Below is a small trained network, with its code and all its weights. Each question gives an input and a class and asks what happens when units are switched off, that is, made to give their printed mean instead of their output.

import numpy as np


def w(rows, s, z=0):
    codes = np.array(rows[::2]) - 128.0
    scale = np.full(codes.shape[1], s)
    scale[-1] = z or s
    return codes * scale


def f(y):
    return y / 2 * (1 + np.tanh(0.7978845608 * (y + 0.044715 * y**3)))


def log_softmax(a):
    a = a - a.max(-1, keepdims=True)
    return a - np.log(np.exp(a).sum(-1, keepdims=True))


def net(x, mask):
    res = np.array(x, float).reshape(1, 4) / 4 @ E
    y = f(res @ A[0][:, :-1].T + A[0][:, -1])
    res = res + np.where(mask, y, B[0][:, -1]) @ B[0][:, :-1]
    return log_softmax(res[-1] @ U[:, :-1].T + U[:, -1])


A, B = {}, {}
E = w([
[203,204,152,177,214,145,135,69],'x0',
[195,176,60,115,69,144,153,146],'x1',
[143,129,69,139,146,94,43,75],'x2',
[215,132,168,173,109,162,6,193],'x3',
],0.013)
A[0] = w([
[146,83,208,123,154,234,209,215,80],'N1',
[53,85,216,172,164,128,88,92,90],'N2',
[130,147,138,95,143,55,216,141,151],'N3',
[253,112,226,97,144,68,70,255,24],'N4',
[196,147,220,120,146,182,163,50,39],'N5',
[86,61,139,98,49,88,118,192,4],'N6',
[121,133,127,190,130,44,70,44,139],'N7',
],0.0079,0.0016)
B[0] = w([
[138,74,40,51,164,209,56,191,224],'N1',
[242,214,97,81,41,164,203,118,215],'N2',
[162,91,115,98,177,53,91,110,209],'N3',
[179,88,210,81,177,45,174,181,255],'N4',
[19,199,86,192,164,142,57,129,213],'N5',
[91,224,76,254,164,108,132,200,226],'N6',
[115,149,34,114,108,101,58,115,207],'N7',
],0.0088,0.0093)
U = w([
[80,156,148,255,159,149,83,180,10],'0',
[156,71,185,71,169,15,146,140,108],'1',
[136,40,88,88,112,187,20,142,221],'2',
[219,203,149,94,28,169,186,141,250],'3',
[159,123,209,175,77,170,150,117,102],'4',
],0.0096,0.0018)

Each question gives the input, the list of numbers given to net, and the class t.
The units are the neurons (one row each of A and B). Each row of codes is followed by its name. A weight is (code - 128) times the scale printed after its matrix; where a second scale follows, it is the last column's (A, B and U).
mask holds one flag per neuron, in row order. A switched-off neuron (its flag False) gives its mean, the last column of its row in B, instead of its output. The means were averaged over made-up inputs and are rounded, as every weight is.
A unit's drop is (log p(t) with every unit on - log p(t) with that unit switched off) / (log p(t) with every unit on - log p(t) with every unit switched off).
The circuit of an input: a set's keep is (log p(t) with only the set's units on - log p(t) with every unit switched off) / (log p(t) with every unit on - log p(t) with every unit switched off). Starting from all 7 units, units are removed one at a time, each time the one whose removal leaves the highest keep (on an exact tie, the one counted first), for as long as the keep stays at least 0.8.
units of the circuit, in order: the units of the circuit, biggest drop first
top k neurons: the k neurons with the biggest drops, biggest first
drop when u is switched off: that unit's drop, to one decimal
input [-2,-7,0,-5], class 3: top 2 neurons : (N2; N4)
input [2,3,-7,-8], class 1: units of the circuit, in order : (N3)
input [5,-4,7,8], class 1: top 2 neurons : (N4; N1)
input [5,-2,-5,-4], class 0: top 3 neurons : (N5; N4; N7)
input [1,3,-7,-5], class 2: top 2 neurons : (N1; N4)
input [0,-7,-6,5], class 3: top 2 neurons : (N2; N3)
input [-3,-1,-7,-3], class 2: top 2 neurons : (N1; N4)
input [7,8,5,-8], class 1: top 4 neurons : (N3; N2; N6; N1)
input [-4,0,-1,-2], class 0: top 3 neurons : (N6; N4; N2)
input [5,-2,-7,5], class 2: top 2 neurons : (N1; N6)
input [3,-1,-6,2], class 2: top 2 neurons : (N1; N6)
input [-8,6,-5,-8], class 0: top 2 neurons : (N6; N4)
input [-2,-5,0,-3], class 3: units of the circuit, in order : (N2; N4)
input [4,1,-3,-3], class 0: units of the circuit, in order : (N5)
input [-3,-7,-6,5], class 3: drop when N3 is switched off : 0.1
input [-1,-6,1,4], class 3: drop when N6 is switched off : 0.0
input [1,-4,-1,-2], class 3: drop when N4 is switched off : 0.3
